Here is a tiny trained network, its code and every weight. The questions are about switching its units off for an input and a class, where a switched-off unit gives its printed mean instead of its output.

import numpy as np


def w(rows, s, z=0):
    codes = np.array(rows[::2]) - 128.0
    scale = np.full(codes.shape[1], s)
    scale[-1] = z or s
    return codes * scale


def norm(h):
    return h / np.sqrt((h * h).mean(-1, keepdims=True) + 1e-5)


def f(y):
    return np.maximum(y, 0)


def log_softmax(a):
    a = a - a.max(-1, keepdims=True)
    return a - np.log(np.exp(a).sum(-1, keepdims=True))


def net(x, mask):
    res = np.array(x, float).reshape(1, 8) / 4 @ E
    u = 0
    for l in range(2):
        y = f(norm(res) @ A[l][:, :-1].T + A[l][:, -1])
        res = res + np.where(mask[u : u + 4], y, B[l][:, -1]) @ B[l][:, :-1]
        u += 4
    return log_softmax(norm(res)[-1] @ U[:, :-1].T + U[:, -1])


A, B = {}, {}
E = w([
[13,141,250,40,208,236,122],'x0',
[168,87,225,118,93,169,202],'x1',
[119,88,59,16,100,108,120],'x2',
[131,74,64,37,146,65,3],'x3',
[186,218,111,170,165,77,143],'x4',
[156,201,129,128,172,170,111],'x5',
[195,71,158,21,62,195,149],'x6',
[96,178,43,141,34,164,232],'x7',
],0.0051)
A[0] = w([
[125,76,240,129,212,185,102,239],'L0N0',
[98,166,113,124,78,154,143,171],'L0N1',
[116,163,104,74,254,108,49,151],'L0N2',
[162,19,98,139,149,142,126,6],'L0N3',
],0.009,0.0021)
B[0] = w([
[195,129,131,193,150,161,137,255],'L0N0',
[103,89,82,202,121,94,84,177],'L0N1',
[3,206,77,162,53,116,49,219],'L0N2',
[117,167,126,66,92,114,144,164],'L0N3',
],0.011,0.0069)
A[1] = w([
[95,178,160,128,114,139,116,34],'L1N0',
[2,212,93,186,145,45,116,249],'L1N1',
[143,183,130,151,13,214,238,140],'L1N2',
[7,105,130,148,126,140,97,228],'L1N3',
],0.0088,0.002)
B[1] = w([
[96,80,128,190,27,86,162,144],'L1N0',
[148,200,91,164,113,132,88,254],'L1N1',
[110,178,112,128,95,119,1,198],'L1N2',
[96,156,26,153,59,204,38,196],'L1N3',
],0.009,0.011)
U = w([
[129,52,116,73,69,2,199,73],'0',
[95,125,136,169,245,55,180,3],'1',
[80,207,54,195,64,134,22,174],'2',
[222,165,174,174,154,147,157,157],'3',
],0.0099,0.0047)

Each question gives the input, the list of numbers given to net, and the class t.
The units are the neurons (one row each of A and B). Each row of codes is followed by its name. A weight is (code - 128) times the scale printed after its matrix; where a second scale follows, it is the last column's (A, B and U).
mask holds one flag per neuron, layer by layer. A switched-off neuron (its flag False) gives its mean, the last column of its row in B, instead of its output. The means were averaged over made-up inputs and are rounded, as every weight is.
A unit's drop is (log p(t) with every unit on - log p(t) with that unit switched off) / (log p(t) with every unit on - log p(t) with every unit switched off).
The circuit of an input: a set's keep is (log p(t) with only the set's units on - log p(t) with every unit switched off) / (log p(t) with every unit on - log p(t) with every unit switched off). Starting from all 8 units, units are removed one at a time, each time the one whose removal leaves the highest keep (on an exact tie, the one counted first), for as long as the keep stays at least 0.8.
units of the circuit, in order: the units of the circuit, biggest drop first
k most important neurons: the k neurons with the biggest drops, biggest first
k most important neurons of layer l: the k neurons of layer l with the biggest drops, biggest first
drop when u is switched off: that unit's drop, to one decimal
input [4,3,4,-7,-5,-6,-4,-7], class 3: 2 most important neurons of layer 0 -> L0N0, L0N2
input [-3,8,-3,2,-3,-2,-4,-3], class 3: 2 most important neurons -> L0N2, L1N3
input [-8,2,-3,5,-8,0,2,0], class 0: units of the circuit, in order -> L0N2, L1N1, L1N3, L1N2
input [4,7,2,-8,-8,-2,1,-4], class 3: 2 most important neurons -> L0N2, L0N0
input [0,6,-5,8,-8,-3,-1,-1], class 0: units of the circuit, in order -> L0N2, L1N1, L1N2
input [7,3,-1,-7,3,3,-7,1], class 3: units of the circuit, in order -> L0N2, L0N0
input [0,7,5,-2,-8,-6,8,-6], class 3: units of the circuit, in order -> L0N0, L0N2
input [-4,-1,5,6,4,-4,6,7], class 0: units of the circuit, in order -> L0N2, L1N1, L1N3
input [-5,4,1,6,6,-7,4,-7], class 0: units of the circuit, in order -> L1N1, L1N3, L1N2
input [-5,6,2,-1,-4,-7,7,-7], class 0: units of the circuit, in order -> L1N1, L1N3
input [0,4,-2,-4,-6,2,4,-3], class 3: 4 most important neurons -> L0N2, L0N0, L1N3, L1N1
input [-2,3,-5,-4,-2,2,8,-2], class 3: 4 most important neurons -> L0N2, L1N3, L0N0, L1N1
input [-5,1,3,3,5,-8,8,3], class 0: drop when L0N0 is switched off -> 0.1
input [-6,8,6,2,3,-5,2,3], class 0: drop when L1N1 is switched off -> 0.4
input [-4,1,-8,-1,-2,-2,4,-3], class 3: drop when L1N1 is switched off -> 0.2
